Each row has a name. Each question is about the rows just above it.

Columns, left to right: A B K T
[ -1.6   8.1  23.1 -86.9] = genuv
[17.6 -1.9 -6.6 49.4] = zapi
[ -1.6   8.1  29.5 -28.1] = Dur
Which column holds [-6.6 29.5] top down?
K
[-86.9  49.4] is in which column, read top down?
T

Columns, left to right: H X W L D J R
[-15.5 -14.8   8.5 -12.4 -32.8  -3.1   6.4] : genuv
[ -6.2  -4.7   2.7  23.9 -18.8  11.1  21.0] : Dur
[ 28.4  10.0  -4.9  38.7  44.5 -23.4 -49.0] : gigo
[  7.1  32.6  -3.2 -28.4  77.1   4.5  -3.3] : posol
[ -1.9 -22.5 -11.0  33.5 -40.3 -27.6 -21.6] : foven
[ -6.0  -4.1  11.3 -32.5  31.4  17.6  12.0] : Vode
[-18.4  -7.7  18.7  19.3  51.8  12.7   0.8] : lifo
[-14.5 -18.4 -19.3  43.6  34.0 -16.2 -11.6] : zeri
[ 16.4 -33.9  13.5  20.3  55.8 -16.6   2.0] : dosed
[-44.7  28.4   3.7  23.9 -18.8 -18.3   5.8] : kitan
[ -4.1  -6.0  -9.0  70.6 -24.9  -8.1  -8.5] : zapi
Whose row is [ -6.2  -4.7   2.7  23.9 -18.8  11.1  21.0]?
Dur
The next entry after [-4.1 -6.0]:
[-9.0]

Columns, left to right: S Z G U
[ 5.0 44.4 76.8 43.7] = kitan
[-66.2 -17.8  20.7  43.7] = Buli
[-65.5   5.0  35.9  43.7] = zeri
[44.4  5.0 35.9 43.7] = dosed
Give the next entry after [44.4  5.0].
[35.9]
What is the next entry after [ 5.0 44.4]?
[76.8]
Whose row is [-65.5   5.0  35.9  43.7]?
zeri

Columns, left to right: Y E N V P F C M Q
[ 26.5 -71.1  33.7   5.5  33.4  31.5 -18.2  30.8  44.8] -> dosed
[ 42.9  15.5  58.2  64.7  -6.1 -37.4  34.8  43.4 -74.8] -> kitan
[ 31.3  70.4  56.5  71.4 -72.4  47.2  31.1 -40.7  -4.0] -> Vode
[ 50.1   2.7  -8.7 -32.1 -55.6  14.0   0.1  40.5 -50.5] -> posol
[-51.9 -15.0  47.5  45.4  45.9 -74.2  60.5 -70.2  31.0] -> zapi
[-10.3   9.8  61.0  18.6 -20.5  57.5 -39.5   6.3 -52.5] -> foven
Which column holds [ 42.9  31.3  50.1 -51.9] top down?
Y
Give the next entry after [33.7  5.5].
[33.4]
Give the next entry after [-39.5   6.3].
[-52.5]

Columns, left to right: kudof Lakob Mer dofel zib fuz Pokil Luzog dusib zudo
[-11.5 -24.7 -52.1 -60.5 -46.2 -78.6 -90.4   3.8   5.5 -73.4]  zeri
[ 15.2  -1.1  14.6  15.7  11.5   5.5 -26.1   3.8   5.5   1.2]  kitan
[-68.2 -55.4  62.6 -31.0 -68.3  52.7  38.1  49.1 -45.8 -35.3]  dosed
[ 38.1  49.0 -45.8   6.7 -68.3  52.7  38.1  49.1 -45.8 -35.3]  gigo
The row with [-11.5 -24.7 -52.1 -60.5 -46.2 -78.6 -90.4   3.8   5.5 -73.4] is
zeri
Which column holds this, read top down? [-55.4  49.0]
Lakob
[ -1.1 -55.4] is in which column, read top down?
Lakob
Where do [-68.2 -55.4  62.6 -31.0 -68.3  52.7  38.1  49.1 -45.8 -35.3] appear?
dosed
[5.5 5.5] is in which column, read top down?
dusib

Columns, left to right: Zovod rize Nuza Sopor rameb daro kib Zik pupef
[ 17.7 -24.8 -49.3  88.3 -16.5  -4.9 -35.8 -34.1   3.9] : dosed
[ 13.8  52.9 -30.1 -14.8 -12.4  43.8  25.0 -38.0  18.7] : kitan
[-12.2 -22.4  43.8  -3.2  83.0 -33.3  49.6 -19.3  51.6] : Buli
[  3.7  58.4 -11.4 -28.3   4.2  74.8   1.8  26.4  33.0] : foven
Which column holds this, read top down? [ 13.8 -12.2   3.7]
Zovod
Which column holds [ 43.8 -33.3  74.8] top down?
daro

Columns, left to right: dos dugu sezo Dosuz gomug Gisut Topiv gumi Val
[ 12.4 -25.0   6.4  11.0   0.8 -35.8  46.4  64.1  11.4] = kitan
[  9.4 -29.3  12.3   2.6  -0.3 -33.3  32.2  71.2   9.6] = dosed
[ 12.3 -29.3   9.4  11.0 -35.7  -3.1   6.3   2.4   7.2] = posol
Give the next entry after [-29.3  12.3].
[2.6]
Give the next entry after [-33.3  32.2  71.2].
[9.6]
The next entry after [  9.4 -29.3  12.3]:
[2.6]
[64.1 71.2] is in which column, read top down?
gumi
Which column holds this, read top down? [-29.3 -29.3]
dugu

